Each row, then roughly how far along a hidden order it lies, from 0 to 12:
[ 12  17   0   2  15  -8   3 -17 -25 -19 -32  12 -13  40  13  17   8  -7
 -24   5 -11   4  10  28 -27 -24 -46] | 9
[-28   3 -28  -5  20   9  36 -14 -15  -4 -65 -12  25  53 -28  14   5 -28
   2  -5 -23  -6 -26  -2 -57 -50  28] | 4
[-14  -7  -9   6   3  14 -10 -12 -10 -17 -12   0   7  25  -8   6   3 -22
  -7  -5  -1   6 -19   3 -22  -6 -15] | 6
[-11  10  -9  12   7 -12  17 -10  -2 -32 -17  -9  -4   5   1   9   2   7
   2 -13 -22  -2 116   0 -24   5   9] | 7
[  2  15  -9   3  13 -15  -1  11  11 -39  16   4   1  41   5  17   5   2
   6   1 -11 -11 -30   3 -21  20  -9] | 8
[-22   4 -20  -9   3 -38  20  -4  13 -60 -23  10  -1 -23  -5  -7  -5 -65
   5   2 -23   2 -16 -15 -28   7 -30] | 6
[ 37  25 -45  -4  11 -47  25 -48  15 -25  48 -26   2 -28  27 -18 -26 -34
  37  25   1  -2  14  -8 -29  13 -32] | 12
[-10  -1  -4   4  13   2  -4 -22  -8   4 -16  -7  -1  14   2  14  -3 -13
 -16   2 -11   6   3   0 -18  10 -25] | 4
[-15  15 -11   9  15 -15  21  -8  10  -3 -45 -13 -13   3  26  14 -14   7
   2   3 -28 -12  49 -20 -18  16 -37] | 7
[-16   4  -8   5  13   0  -3 -23  -6   6 -20  -8  -1  19   3  13  -4 -27
 -21   0 -13   2  18  -2 -24  14 -26] | 5
[-20 -15 -13  10   3  13  -3 -23 -18 -24 -20   7  14  17 -16  16   4 -32
  -5 -12   5  20 -16  -4 -34 -16 -20] | 6
[ -3  -9 -19 -16   9  -2  18   7 -16  -8 -17   0  -5   6  -8   2   4 -10
   6  -8   3 -32  12 -15 -20   4  -2] | 10
[ 37  -5   1 -23   0 -30  66   6 -44  69 -41 -18  -6 -57  -3 -17  -9  48
  12  18 -21 -16  34 -52 -30  -7  12] | 11
[ 14  -2  -1 -17  -1  -1  20   2 -10 -52 -21   7   3  15 -18   7   7  12
  -7   8 -34  12 -24 -25 -54 -19  43] | 6
[ -8  -4  -2  -2   0  -5   3  -6  -8  -4 -30   8   6 -18  -6 -10   2 -26
 -16  -5   0   0  22 -21 -29 -19  -6] | 5
[-11 -17 -15  13  16 -18  14   4 -32  12  15   8   3  33  15   2   4 -13
  22  -6  34 -48  14 -37 -14   9 -35] | 10
[ -2  16  -6   5   9 -18   4   1  19   7  16  -2   1   0  13   5  -5  -5
  10  -1   4 -11  13  -2  14  33  -2] | 6
[-11   7  -3  18  22 -30   5  16   3  33  21 -16  11  13  29   7  -7   2
   6  -6   0 -32  -2  -1   4  49 -33] | 6
[  1   4 -14  -3  -5 -12 -20 -18  15  14 -24   7  -6  -7 -19  -6 -16 -27
  -5  40   5  12 -48 -15 -12   8 -28] | 0
[-19  -6 -14  13  20   2  -8  -6   4 -31  17 -11   0  25   3  14   2 -21
  15   5  -1  -3 -50  -8 -12  30 -20] | 5
[  7  16 -27 -20  13 -29 -17  -8  28  49   0  15 -35   5 -19  -2 -21 -24
   7  18  -5  -2  -1 -11 -46  13  23] | 5
[-25  22 -16  25  27 -41  13  -8  17 -43  22 -10   4  18  23  21   3   3
   7 -20 -28  -9 127   1 -11  42  18] | 7
[ -1   4  -4  -4   8  -5  -4  -5   5 -12  -6   2  -4  14  -4   8  -2 -12
  -7   5 -14   3 -10  -7 -22  14   5] | 6
[ 26   4   4 -20  -6 -15  11  -3  -3  49 -19   4 -20 -38  -3 -13 -14  14
 -12  18 -15   5  38 -20 -19  -7  17] | 6
[ -21  -22  -17   32   56  -21   -9  -30  -11  -48   22  -43   20    7
   23   38   -5   -3   26   18  -23    1 -105  -30  -28   79  -36] | 2
[-12  -2 -18  -8   2 -29  15 -17   1 -52 -13   0   6 -15 -19 -15  -2 -56
   2  16 -20  11 -75  -6 -34   3  -5] | 7
[ -19  -16  -14   31   17   30  -36  -21   -6  -14   -5   -9    0   89
   14   -6   13  -41   26   14  -19   -9 -127   23  -25  -18  -72] | 2
[  0  10  -3 -13  11  -7  -8  -1   8 -11  16  -4  -4  -6  30   0  -6 -28
  -8  -2  -8 -12   7  12   0  12   7] | 7
[-18  -5 -11   3   2   3   1   3   0   4  -3   4  10 -23  14  -3   0 -19
  -2  -2  -5   1  16 -17 -18   8 -19] | 4
[-12   3  -3   2   5 -14 -15  -3  11 -17 -15  14  15  -7   1  -6   4 -37
 -18  -4   4 -13   7 -18 -14  -3   2] | 6
[-30  -7 -15   8  25  -6   5   6  15 -39  -9  17   5 -15  17  16  -1 -38
  15 -25 -13  19  59 -28 -40 -12 -53] | 6
[-10  -6 -19  -4  10   8   0   6  -9 -14   1   1  -1  25  -5   9   6  -5
  10 -15  10 -28   9  -2 -12   9  -5] | 9
[-15   2 -13   8   5   2  -7  -2   4 -20  -1   2   2  15   3   9   3 -27
  -1  -9   1   0   7  -2 -15   6 -20] | 5
[ -7  -1  -8   2   3  -7   7  -2  -2   1 -10   0   1  -8   5   1  -1 -15
  -5  -4  -5   3  34 -12 -19  -3 -12] | 5
[ -3   3  -5  -5   8  18 -11  -6   9 -21  26   7  -7  10   3   3  -3 -17
 -11 -10  11  -4  24  10  -7  18   0] | 6
[-10 -11 -13   1   0  13   1  -5 -17 -11 -20  -3   2  16 -11   0   5 -20
  -8  -3  -1  -4   1  -9 -30 -11  -8] | 7
[ -3  16 -15  11  12 -14  -3  -7  15  -4  19   6  -2  18  17   2  -6 -10
  15  -6   3 -15   8  -6   0  37 -10] | 9
[ -1  -8  -1   8   5  -3  -6 -11   4 -13   8  -7   6  -2  -3   4  -3  -6
  10   6   5   8 -36   1   7   2  -7] | 3
[ -2  11  -4 -12 -14 -13  25 -17   0  30 -44  -1  -1 -42  -1 -16  -4  -8
 -14  21 -14   0  60 -32 -46  -8 -13] | 4
[ 20  -6  27   0  18   5 -33  -3  13  17  28  -9  18 -14  31   6  -4  62
  -1 -16   3   1 -27  31  31  10  -1] | 1
[-12  15  -1  -4  11  -1  -6   3  19  -7 -28 -19  -2  26   8  14  -6  -8
   6 -10 -14   8 -28  -3 -14  17 -28] | 4
[-18  -3 -16   7   7   6  -2  -4  -3 -20  -2   0   6  28  -2  10   2 -27
   7  -9   4  -4  -6   2 -17  -3 -21] | 5
[-22  -5 -11  24  38 -32  14   0  -7 -11  20 -21   2  29  18  19  -1 -21
  35  18 -10 -16 -72 -26  -3  58 -19] | 5
[-23  14 -18  16  -2 -12 -16 -28  32  23  19   1  -4  -1  15 -10   4 -43
   9  13  -5 -10  -7  10 -32   3 -46] | 1
[ 12  12  -5   2   9 -14  14  -9 -14 -10   0   8  -3  24  14   1  -4 -21
   8  -4  -9 -10   9   5 -10  15   0] | 9
[-16  14 -12 -16  11 -33   3  -6  32 -35  -9   4   8 -19  -5  -5  -2 -64
  -1  -6  -7 -19  -9 -10  -8  19  10] | 6
[ -2 -17  -9  -5  -2  18 -23  -5 -11  -6 -12  14 -10  17 -27  -1  -1 -16
  -5   5  -2  17 -47  -3 -41 -26   7] | 7
[ -4  -2  -1  -7  18  17  -3 -59 -23   3 -30   1   8  16  -7  28  -9 -26
 -27  -4  -7  26 -14  17 -30  -6 -17] | 8
[-14   5 -10   8   6  -1 -10  -1  11 -17  12  -2   1  20   5   8   1 -20
   2  -4   2  -6  -5   3  -4  21 -12] | 6
[-15   3 -16  16  13  -2  -2  -9  10 -13  -6   4   1  25  11   0  -3 -24
  10  -5  -5  -7  -7 -17 -30  28 -12] | 10
[ -6  -3  -4   6   3  -7  10  -2  -8  11  -8  -7   1   1   5  -3  -2  -6
  -4   7  -4  -5  13 -18 -16  10  -3] | 6
[  0  -9 -35  28  22 -45  33 -32  -7 -30  13 -19  41  19  30  20 -19 -43
  37  17 -12  -1   0 -50 -49   2 -53] | 11
[ -8   3  -8   2   3  -4  -3   2   2   6  -4   0   2   5  -1   4  -1 -16
  -1   4  -1  -4  -2  -6  -8   9 -15] | 5
[-11  -3   5  -3  14  13  -3 -37 -26   9 -39 -11   1  27  -8  20  -2  -8
 -28  -4 -20  24  -2   9 -30 -12 -22] | 3
[-10   5  -7   5   7  -4  -6  -1  10  -8   7  -2   1  13   6   6  -1 -15
   2  -3   0  -7  -1   3  -2  19  -9] | 6
[-17   3  -4   8  15  -6 -27  -5  11 -14   6 -24  27  53  19  14   0 -26
  -9  -4 -12   9 -76  -2 -16  20 -19] | 4
[  0  20 -17  15  20 -17  -1 -30  15  29   2  -2  -9  14  27   1 -12 -10
   5   7 -16 -16  12 -14  -9  44 -31] | 8
[-40  10  -8   4  35  16 -24  21  81 -51 -14   6   0  12  19  19   3 -28
  34 -16 -28 -18 -32   4 -10  23 -24] | 9
[-21   6 -10  14  23  -9  10  -7  19 -34 -38   7   1   6   3  -2  -1 -19
   6  -9 -30   1  58 -27 -57  15   4] | 11
[-15   7 -12  -3  12  -6  -4  -3  10 -64 -19  11  13  37 -16   9   8 -37
 -10  -4 -14 -11 -35 -17 -47   5  28] | 6
[-23  12 -15  11  13 -18   3   6  27  16  15  -7   6 -17  41  -5  -9 -23
   7   8  -6 -27  20 -18   0  68 -18] | 6
[  8  31 -24  -6   3 -26  27   3  18 -16 -43 -23  -8 -21  12  -2 -14  -2
   2   5 -34 -10  38  -4 -27   6 -27] | 10
[-18   5 -12   1   6 -16  -3   0  13 -38  13   6   2   9  -3   3   0 -37
   9  -2  -4  -4 -36   5   0  18 -15] | 6
[ -36   28  -18    1   34  -84  -19   -1   54  -51    5   56   20  -65
   31   -2   -5 -123    3  -40   37  -42  113  -49    5   29  -54] | 2
[-22  10 -13  10   5  -1 -11  -4  15 -15   0  -1   6  24   4  10   1 -30
  -1   4   7  -9 -12  -2  -4  26 -23] | 4
[-32   8 -42   0  40  -7  26  -8   4  -6 -38 -16  25  58  -7  25   1 -26
  17 -10 -17 -35 -18  -2 -48  -7  26] | 4
[-32  -9 -12   3   6  18  -2  -2   3  11 -21  -5  15 -32  32 -12  -5 -29
  -9  12 -21  -6 -14 -16 -30  41 -18] | 6
[-48  20 -23  -3 -10  18 -28 -23  41 -13   0  10  23 -33  28 -11  -6 -71
 -14  20  12 -10  -8 -14 -42  62 -50] | 0
[-16 -12 -14   5   4  -1   6  -7 -16 -21  -2   9   5  -7   7  10   1 -34
   5 -19   4  12  50 -17 -28 -24 -44] | 4
[  4  17  -7 -12   3 -14  20   1  -2 -50 -31   6 -12   1   5   7  -6 -27
  12  -7 -24  -4  17  23  -2 -10 -27] | 7
[-15 -25 -23  -1   5  25  10   0 -18  -6 -17   6  25  -8   2   1   5 -10
  20  -8  13 -25 -27 -17 -30  13   1] | 12
[-12   0  -7   4   4   3  -3   2   6   0  -1  -1   5  -3  12  -3  -1 -14
   1   2  -5  -7  -2  -5 -11  20  -7] | 6
[-15  11 -22   9  -7  -8  -6 -19  17   1 -27  -2  19   5 -10   3  -7 -23
   0  35  13  -1 -45 -26  -7  29 -29] | 3
